Below is a small trained network, with its code and all its weights. Each question gives an input and a class and asks what happens when units are switched off, that is, made to give their printed mean instead of their output.

import numpy as np


def w(rows, s, z=0):
    codes = np.array(rows[::2]) - 128.0
    scale = np.full(codes.shape[1], s)
    scale[-1] = z or s
    return codes * scale


def f(y):
    return y / 2 * (1 + np.tanh(0.7978845608 * (y + 0.044715 * y**3)))


def log_softmax(a):
    a = a - a.max(-1, keepdims=True)
    return a - np.log(np.exp(a).sum(-1, keepdims=True))


def net(x, mask):
    res = np.array(x, float).reshape(1, 4) / 4 @ E
    y = f(res @ A[0][:, :-1].T + A[0][:, -1])
    res = res + np.where(mask, y, B[0][:, -1]) @ B[0][:, :-1]
    return log_softmax(res[-1] @ U[:, :-1].T + U[:, -1])


A, B = {}, {}
E = w([
[251,122,115,105,92,183,95,152,150],'x0',
[118,190,110,139,115,193,153,45,58],'x1',
[146,55,100,169,153,119,198,72,144],'x2',
[119,113,121,95,57,111,54,49,185],'x3',
],0.011)
A[0] = w([
[145,152,126,120,154,136,178,150,109,85],'N0',
[128,100,126,111,138,90,118,168,157,115],'N1',
[119,177,151,127,123,144,144,76,103,100],'N2',
[118,131,148,120,105,134,128,140,117,255],'N3',
[103,75,138,117,132,64,102,211,155,121],'N4',
[123,163,177,144,119,119,70,149,91,97],'N5',
[155,100,121,138,166,123,179,114,126,110],'N6',
[138,135,111,118,140,100,134,162,174,94],'N7',
[146,77,109,141,134,114,154,85,135,87],'N8',
[114,103,137,126,126,114,118,179,164,101],'N9',
[110,108,106,144,119,137,90,116,142,101],'N10',
[152,129,139,152,152,153,92,127,134,140],'N11',
[247,101,149,116,135,156,103,168,149,121],'N12',
[60,120,109,150,121,119,129,136,121,88],'N13',
[96,132,149,139,157,106,129,117,120,138],'N14',
[124,145,100,118,117,173,131,103,101,94],'N15',
[125,116,147,130,102,125,78,94,136,118],'N16',
[154,136,138,118,108,113,108,81,146,103],'N17',
[67,122,135,107,136,115,149,117,146,124],'N18',
[43,108,139,129,132,93,122,132,130,108],'N19',
[98,189,140,113,128,128,104,161,144,112],'N20',
[116,207,115,107,119,177,144,101,91,116],'N21',
[141,180,137,134,124,145,152,69,88,124],'N22',
[113,187,151,129,144,152,160,231,90,127],'N23',
[115,168,148,99,120,126,83,83,175,111],'N24',
[91,166,125,128,117,144,72,186,111,107],'N25',
[207,156,105,104,101,164,138,129,138,108],'N26',
[168,33,138,146,135,127,205,80,141,110],'N27',
[116,133,126,115,112,138,140,180,136,77],'N28',
[131,202,109,95,116,123,93,178,126,127],'N29',
[93,125,115,120,79,115,74,104,157,120],'N30',
[105,122,149,118,105,99,93,87,144,140],'N31',
[132,97,128,120,89,100,139,159,136,84],'N32',
[31,162,113,105,154,113,121,143,131,140],'N33',
[119,124,109,146,135,145,149,99,117,139],'N34',
[187,152,122,120,131,160,94,147,129,123],'N35',
[86,131,149,169,107,112,147,143,122,104],'N36',
[143,137,135,148,132,137,178,187,100,111],'N37',
[83,139,137,111,148,95,142,122,129,120],'N38',
[146,111,102,142,155,134,138,140,111,106],'N39',
],0.012,0.0098)
B[0] = w([
[126,48,133,83,162,136,123,70,68,162],'N0',
[119,117,170,169,170,157,71,102,133,178],'N1',
[121,95,198,155,156,161,94,125,98,181],'N2',
[160,233,19,213,127,105,106,243,252,227],'N3',
[129,138,170,237,179,169,27,142,157,227],'N4',
[70,143,195,52,105,124,139,74,121,166],'N5',
[103,130,119,64,116,114,108,108,158,181],'N6',
[121,89,175,146,137,144,99,67,96,151],'N7',
[63,137,179,34,123,118,127,98,121,173],'N8',
[118,87,185,158,140,174,95,87,118,167],'N9',
[126,98,127,90,148,139,125,104,107,137],'N10',
[116,128,116,143,109,108,135,145,110,149],'N11',
[163,135,133,181,79,121,211,140,35,247],'N12',
[150,106,170,112,84,128,161,91,48,158],'N13',
[155,129,108,144,91,128,157,147,105,169],'N14',
[114,87,192,161,141,132,101,91,93,167],'N15',
[127,85,98,83,166,133,143,135,109,168],'N16',
[132,82,131,95,165,132,147,122,69,161],'N17',
[158,124,139,134,104,127,175,140,76,172],'N18',
[163,122,163,140,79,137,199,118,35,190],'N19',
[86,152,186,70,89,113,145,81,141,170],'N20',
[127,118,180,202,155,153,57,114,161,219],'N21',
[132,95,174,199,159,140,59,152,144,208],'N22',
[140,50,38,42,194,120,129,130,149,234],'N23',
[126,62,85,72,167,120,133,98,139,181],'N24',
[54,150,190,41,83,115,128,84,152,182],'N25',
[138,109,180,165,92,119,205,119,37,205],'N26',
[60,207,166,25,74,110,105,112,195,235],'N27',
[103,87,177,91,140,127,121,64,88,133],'N28',
[68,183,156,66,82,106,129,94,194,197],'N29',
[136,77,77,77,207,133,140,133,96,191],'N30',
[154,86,74,94,160,128,145,151,127,182],'N31',
[108,89,193,123,150,151,126,72,88,141],'N32',
[175,156,136,155,57,114,193,139,83,206],'N33',
[138,153,146,141,126,128,109,143,162,169],'N34',
[153,148,145,130,73,122,177,135,85,193],'N35',
[149,101,134,115,103,122,165,115,83,154],'N36',
[147,44,78,65,181,133,133,92,71,191],'N37',
[148,127,144,147,90,140,174,123,74,168],'N38',
[109,92,133,91,137,123,144,121,118,148],'N39',
],0.016,0.011)
U = w([
[206,144,152,191,44,138,251,133,34,87],'0',
[129,93,228,251,205,229,22,89,145,107],'1',
[32,204,162,17,85,104,148,64,194,112],'2',
[162,12,1,47,248,143,164,104,110,77],'3',
[184,231,3,213,129,119,150,233,202,255],'4',
],0.007,0.005)

Each question gives the input, the list of numbers given to net, and the class t.
The units are the neurons (one row each of A and B). Each row of codes is followed by its name. A weight is (code - 128) times the scale printed after its matrix; where a second scale follows, it is the last column's (A, B and U).
mask holds one flag per neuron, in row order. A switched-off neuron (its flag False) gives its mean, the last column of its row in B, instead of its output. The means were averaged over made-up inputs and are rounded, as every weight is.
A unit's drop is (log p(t) with every unit on - log p(t) with that unit switched off) / (log p(t) with every unit on - log p(t) with every unit switched off).
The circuit of an input: a set's keep is (log p(t) with only the set's units on - log p(t) with every unit switched off) / (log p(t) with every unit on - log p(t) with every unit switched off). Starting from the 12 units with the biggest drops (on a tie, the unit counted first), units are removed one at a time, each time the one whose removal leaves the highest keep (on an exact tie, the one counted first), for as long as the keep stays at least 0.8.
units of the circuit, in order: the units of the circuit, biggest drop first
k most important neurons: the k neurons with the biggest drops, biggest first
drop when u is switched off: that unit's drop, to one decimal
input [0,-7,6,6], class 1: units of the circuit, in order	(N4)
input [-3,7,5,7], class 1: 3 most important neurons	(N22, N23, N2)
input [-5,0,-5,5], class 0: 2 most important neurons	(N33, N27)
input [-2,8,-8,2], class 1: 2 most important neurons	(N21, N22)
input [-2,2,3,-4], class 3: 2 most important neurons	(N29, N4)
input [-7,0,-7,-3], class 0: 2 most important neurons	(N33, N19)
input [-4,-5,3,0], class 1: 2 most important neurons	(N4, N12)
input [-7,6,2,-8], class 3: 3 most important neurons	(N23, N37, N12)
input [-3,-7,1,6], class 1: 2 most important neurons	(N4, N23)
input [2,8,-8,0], class 1: 3 most important neurons	(N21, N22, N27)
input [2,-5,-7,-1], class 2: 2 most important neurons	(N29, N25)
input [4,-6,-1,7], class 3: 2 most important neurons	(N30, N24)
input [-5,-6,8,4], class 2: 2 most important neurons	(N27, N8)
input [2,2,5,5], class 2: units of the circuit, in order	(N27)
input [4,7,-1,-8], class 3: 4 most important neurons	(N23, N37, N4, N0)
input [0,-3,4,3], class 2: 2 most important neurons	(N27, N22)
input [3,7,-6,8], class 3: drop when N31 is switched off	0.5
input [-2,-5,7,5], class 2: drop when N27 is switched off	2.9
input [-3,7,1,-6], class 1: drop when N14 is switched off	0.0
input [-4,0,6,3], class 2: drop when N27 is switched off	0.3
input [-8,-2,-7,0], class 0: units of the circuit, in order	(N33)
